Each row has a class, written after it.
[ 38  24  11  17  -2 -10   7   7 -35 -13   1 -16 -16   3  -1 -27 -37 -10
   3 -39   0   3  26 -22  12  -4  24 -20  12  26 -16  -7] | Z424
[ 36  22   5  11   5  -9  -1   9 -29  -6  -4 -14 -18   0 -12 -30 -33  -8
  -5 -35   5   5  30 -26  13  -6  14 -23  14  23 -16   0] | Z784
[ 40  31  10 -43 -25  -5   9  23 -48 -16 -23 -10 -57  23  -1 -26 -14 -15
   3 -32   1 -24  66 -10  17 -19 -34 -37  27  28 -33 -38] | Z41
[-17 -23  -4 -13 -13  -2  27  49  37   7 -90  22 -14 -24  19 -39  18  46
  17  61   1 -27 -30 -16  -6 -19 -75   9   6 -19  15 -53] | Z235
[ 39  11  14  12   5 -13  -7  11 -21  -5  -2  -7 -18  -3 -13 -33 -30  -6
  -4 -36   3   5  29 -21   9  -3  25 -19   7  28 -16   0] | Z784
[ 25  22   4   8   2 -14   1  10 -22  -9   5  -8 -20   6  -7 -27 -20  -9
   0 -27  -2   7  26 -17   7  -2  14 -15   8  10 -15  -9] | Z235
[ 35  19   6  10   9 -12   3  15 -30 -10 -11 -14 -14  -2 -11 -38 -28  -3
   3 -40   5   3  30 -24  -3 -14   5 -18  20  23 -11  -9] | Z377
[ -2  -8 -13  -2  -3 -13 -14  -5  15  -7   0 -15 -34   7   5  -9  -3   1
 -14  12   8  29  27  -6  -4  19  -9 -20   2 -12  -4 -12] | Z354
[-32 -10   6  33 -19  37  13 -22  -1   7 -33  12  -4  17  38  64 -25   2
 -39  27  49  56 -46 -22 -18  11 -31  22  19  12  20 -17] | Z354
[-46 -30  13   1  -1  -5  34  -8  38 -18 -24  35 -19 -39  -4 -19  60  -8
 -22  51  24 -27 -19   8  -5  12 -69  35  -8 -54  28 -22] | Z624
[ -5  11 -24  11  -2   1  -3  -4   5  -7 -10 -23 -21  21  16 -10 -14   9
 -22   9  10  43  26 -12   0   4  11 -29  -2  -7  -7 -12] | Z426
[  7  39 -19 -40 -20 -13  -3  13  18 -22   4   3 -63  -1   7   5 -21 -66
 -31  -3  47  -1  59  -3 -10  21 -73 -33  34  -7 -12 -55] | Z931
[ 7  0 15 18 -7 -1 11  8  2 19 17  3 -8  1  1 11  0 -5 -3 -4  5 29  2  8
  2 -3 28  5  2  4 -8  2] | Z931
[ 12   4   8  23  -4  -2  10   9  -5  13  14  -8 -13   7   5   1  -2  -1
  -2  -4   5  34  13   6  -1  -6  24  -2   6   2 -11  -3] | Z931
[ 36  18  17   6   6 -14  -7   9 -31  -4  -3  -6 -21  -1 -12 -31 -29  -2
   4 -33  -4   1  24 -28   5  -1  20 -17   9  16 -17  -4] | Z235
[  8  33  -2 -34   7  -4  11   6 -21 -14  42  -4 -62   2  22   2 -13 -47
 -25  -2  31   7  58  30   1  31 -52 -20  31  13 -47 -13] | Z235
[ 13  10   3  21  -8   4   8  19   8  13  -4   7 -31  10  11 -17 -21  -3
  -6   7 -10  34  12   0  18  25  14   4 -24   9 -14 -21] | Z235
[ 22   7   1  26  -1   3  13  20   4  13  -6   8 -30   7   8 -30 -26  -7
  -7   2  -1  27  16   0  21  12   9   3 -23  20 -12 -20] | Z644
[  30  -14    9   21   -4   30   32   23  -12   18  -27  -14   38    9
   17   53  -15   48    4    1    8   31 -105   -1   -6  -26   71   24
    8   44    2    9] | Z784
[  1   9  -3 -50  21  -3 -21 -20 -30  -1  37 -33 -28  32 -23  38 -12 -26
 -18   1  24  38  12  -8 -20  -1   7 -34  51   0  -5   1] | Z624
[-34  -8 -30  10 -13   8   2 -23  -5   9  13  -9 -12  38   6  45  -3   6
 -28  -4   2  57  16   4  -5   2  -4  -5   8   5   8  -3] | Z377
[ -8  32 -19   2 -13  22  33  10  -4 -11   6 -40 -52  16  41  33  -3 -17
 -20   3  27  75  23 -21 -33   3 -21 -33  25  -5 -35 -15] | Z41
[ 12   2   4  21  -7   6  15  24   0  21   2  13 -25  -1  16 -25 -22  -8
  -7  14  -8  29  17   6  17  19  -4   6 -19  13 -17 -23] | Z624
[-23  20  -4  15   5  35  46  -2 -39  18  14 -24   2 -27   9  20   1  12
  35  44 -30  20 -16  -8  24 -22  27  -8 -12 -82  32 -14] | Z784
[ 19   7   9  32  -7   8  15  24   4  15 -12   8 -31  -4  19 -19 -29 -11
  -6   6  -1  34   6   2  14  23   1  11 -18  22 -14 -20] | Z354
[ 22  -3   1  14   9   3   5   9   1  22  -2  -2   7  15   7 -15   0  13
  14  14   8   7  -1   8   9 -23  27  10  -3  11  -6   8] | Z644
[-30   5 -15  19 -42  23 -30   9  52  17 -60 -27  20  54  18  33  32  57
  14  40 -27  27 -20 -28 -22 -10 -30 -10  -6 -17  34   8] | Z41
[ 37  21   4   4  12 -12  -3   7 -29  -5  -2 -15 -16   4  -7 -30 -32  -6
   3 -33   4   6  25 -25  -3  -9  22 -24  16  24 -16  -3] | Z426
[  5   5   0  18   2   7  15   3 -10   4  10  -8  -2  11  23   8  -6   8
   8   6   2   7   0   9   7 -15  27  10   3   1 -16   5] | Z424
[ 39  16   7   9   0 -11   0  11 -37 -13   7 -16 -25   1  -6 -32 -34 -11
   4 -41   0   4  38 -23   0 -12  14 -22  16  18 -22  -5] | Z41
[  4   7  -3  -7  28   7   4 -19 -19 -19  -4 -13  15 -30 -22 -22   7   7
  14  -7 -18 -30 -20  -7   9   6  -2  -1   7 -27  16  28] | Z66
[ 37   7  -7  45 -36 -14   4  72  70 -23 -56 -26   1   5   5  10 -45  -1
   0 -39  -3  26 -19 -15 -36   3   2  -6   5  67  25 -48] | Z784
[ 18  -5 -56   9  23 -11   1  36  62 -27 -75 -17 -14 -22  27 -57 -20  -2
   9   9  27 -48  27 -14 -30  -5 -88 -14  17  -3  14 -52] | Z644
[ 20   6   9  26 -19   4  18  26   2  12   1   4 -28  -3  11 -24 -26 -11
  -4  15  -9  38  17   4  21  23  18   4 -23  17 -15 -21] | Z613
[  9   1  -3   4  -4  -4   5  19   9   4  13  -3  -6   0   9 -10   3  -4
   6  22   0  13   6   9  -3  -6  14   7   1   0 -16   4] | Z613
[  8   5  10  22  -2   2  17  11  -5  17  12  -2  -2   0   6   7   0   3
   6   2  -1  27  -5   2   1 -11  31   7   1  -7 -10  -1] | Z931
[ -1   7  -7   3 -20   6 -15 -18  -9 -14   6 -18 -36  24   3   5  -5   9
 -23   2  -1  36  35   0   8  15   7 -22   1 -13   1  -3] | Z66
[-22 -24  -5   4 -13  -4   0 -14   5   5  21  13  -3  -2  14   9  -7   0
   0  -3   2  13  35   2   2   9 -15  -4   1  -2   2  -9] | Z931
[ 38  22   7  22  -5  -9   6  20 -28  -8  -4 -16 -10  -8  -5 -31 -31  -8
   4 -34  -6   3  22 -25   4  -8  18 -18  12  23 -17   0] | Z613
[-18 -11 -21  30   1  14   2 -11   1   5  16  -3 -24   9  28  13 -22  -1
 -28   1  19  36  22   1   2  18 -11  -9   5   5  -2  -3] | Z784
[ -4   0   7  41  54  12  -6  15 -11 -21 -17  -6  -8 -44   7 -58 -35 -13
  25  20  -5 -11 -10 -24 -27  14 -14  -7   3 -45  42 -41] | Z235
[-30 -19 -17  -9 -20  -5  -5   1   6 -11  16  -7 -30  19  10  22  -7   0
 -14   1  -4  35  33   2 -11  -6   2 -21   1 -13  -4 -23] | Z41
[ 19   6   2  25 -13   7   6  22   0  13  -3   9 -32   8  11 -25 -29 -14
  -8   4  -8  32  21   5  18  15   9   3 -24  15 -16 -19] | Z41
[ 19   3   3  18 -15  10  14  14  -2   8   0  12 -31  -1  12 -19 -27  -2
  -3   4 -11  36  18   7  18  19  13  10 -20  18 -15 -14] | Z66
[ -9  22 -19  -3 -17  17  17  -6  -5 -38  25 -46 -50  46  35  47 -31  -5
 -35   0  37  67  37   0  -2  11  -1 -20  28  15 -30 -16] | Z784
[ -5  10 -13  -9  24  -5 -18  -7  -1 -10   2  -1  19 -16 -15 -19  13  -3
   5   1 -12 -40 -22   5   8   1 -14   3   3 -20  17  30] | Z354
[-38 -42  27  38  11 -12  49 -21 -19 -37  28  25   4 -64  26 -43   2   3
  24  11   7 -15  42 -16 -12   8 -35   8 -13 -45   2 -34] | Z644
[ 17   8  -3  28   0   8  16  25   8  17  -8  11 -25   6  14 -34 -27  -7
  -1   7  -5  30  10  -1  22  14  10   4 -28  19 -12 -23] | Z644
[-11   3 -67  15  20  16  20 -35  19   7 -42 -33  53   0 -26  10  19  -6
 -14  10  18 -41 -51   2  38 -11 -20   1  24 -39  68  25] | Z613
[ 16  10  10  30 -10   7  16  20   7  16   0  16 -26  -4  16 -30 -26 -15
  -6  10  -1  43  20   1  19  27  10   6 -27  12 -18 -27] | Z931
[ 21  14   3  29 -11   5  18  18  -1  13  -1   5 -35   2  17 -19 -32 -16
  -6   6  -3  33  15   2  20  23  15   2 -21  15 -13 -26] | Z424
[ 40  26   7   5   6 -12  -2  16 -34  -7  -4 -18 -18   1 -13 -39 -24   0
   5 -38  -4  16  30 -27  -4 -16  25 -23  12  21 -16  -3] | Z377
[ 11  -1   7  17   8   9   0   4 -13  13  -3  -3  -1   2  20  13 -10   9
  -4   5   7  20 -11   9  -6  -8  17  12   6  14 -17  13] | Z354
[ 21   2 -17  -3  26   2 -18 -15  -6  -5 -19 -14  16  -9 -19 -33   2  18
  12  -2 -15 -32  -6  -2  13  -1   7  -3   4 -17  13  27] | Z66
[  4  10  -8  -3  39   8  -4 -15 -13  -9 -21 -14  12 -23 -14 -53  13  14
  12   5  -9 -26   0 -13  11   7 -15  -7  -4 -26  13  23] | Z377
[ 13   5   4  32  -9   8  12  20   4  14  -3  13 -32  -3  14 -22 -31  -9
 -15   9  -1  39  16   0  20  23   8   3 -24  19 -12 -21] | Z784
[  -5  -44   21  -28  -23   -5    5    8   -8  -35  -29   22    2  -31
   27  -44   18   40   36   20    8  -72   25    9  -24   -7 -114    6
   39   22   24  -19] | Z66
[-13   0 -25  60  -4   0   7   3  45  10 -22 -31  12  59 -29  44  -6  -5
 -36 -21 -13  55 -35  14  16   9  48   9  -6  11  19   0] | Z41
[ 15  21 -59  39  -9  -4  10  17 -29  21 -10  21  69  41   9 -32  -9  12
  18  -4 -21 -21 -21   0  18 -60   2  18   4  15  -2   1] | Z41
[  3  -4 -37  15 -26  -2  10  -5  35  11 -80 -17  27  37  -7  50  20  33
 -25 -21  12 -35 -49  -2   0   3 -70   5  40  33  36  -4] | Z235
[ 14  23   7 -35   7  13   3   7 -46 -18  -7  -8 -78   2  24 -14 -16 -12
 -30   0  13  28  34  -3 -11  31 -41 -37  15  20 -37 -32] | Z235
[ 24  11   8  24 -15   4  15  25   2  14  -5   5 -30  -5   8 -30 -26 -14
  -5  15 -10  34  20   0  23  23  16   2 -25  14 -18 -19] | Z613
[-22   4 -26  11 -17  -1   1  -9  16  -6   8 -16 -15  27   6  16 -11   5
 -16  -2  10  36  16 -19   6  -1  -6 -20   5 -10  13  -5] | Z644
[  6   5   6   0  26  -1 -12 -19  -6   3   0 -14   3  -9 -19 -20   4   8
   9  -3 -12 -14  -8 -13  23  16   7   1  -2 -18   3  38] | Z354
[ 39  24   0  33 -13  -3  14  23 -32 -17 -33 -14  26   0  29 -18 -38   0
   2 -37   6 -19  44  -2 -12 -30 -29  -6  24  45 -24 -22] | Z624
[-12   8 -31  41 -10  16  29  -7 -41 -11  21 -12 -19  14  60  11 -14  -9
 -26 -18  14  46  64   9 -21 -18 -25  -9  12  16 -32 -15] | Z624
[ 17  12   1  27  -6   5  14  12   2  12  -1   9 -29   3  17 -22 -27 -15
  -9   7  -2  31  11   1  21  26  16   2 -24  15 -16 -20] | Z424
[ -6 -13 -15   6  -4  -4  -4  -8  -8  -3  19  -7  -5  11   5 -14 -11  16
   6   3 -12  17  30  -7  10   3   6 -13  -5   1   0   0] | Z784
[  42  -21   -6    7   21    0  -75   45   77   12 -106    8    6   -7
    1  -61  -55   12   16    1   13  -44  -26  -45  -20   29  -38  -14
    3   43   41  -30] | Z354
[-17  -5  -1  23  -8   4  -1 -12  12  -9   6  -3  -7  12  19   6 -22  -6
 -14   1  21  36  31  -9   1  13  -1  -6   3  -4  -3 -17] | Z931
[ -7   9  -6   5   4  11  14  11   2  16   5  -9   1  21   2  14  16  12
   6   6  -9  29 -13   9   1 -15  29   9  -3  -2  -4  10] | Z377
[ 29  20  12   8   5 -12   5  18 -25 -13  -2 -12 -18  -3  -8 -36 -24  -2
   7 -36   1  10  30 -25  -5 -11  11 -18  14  18 -16 -10] | Z377
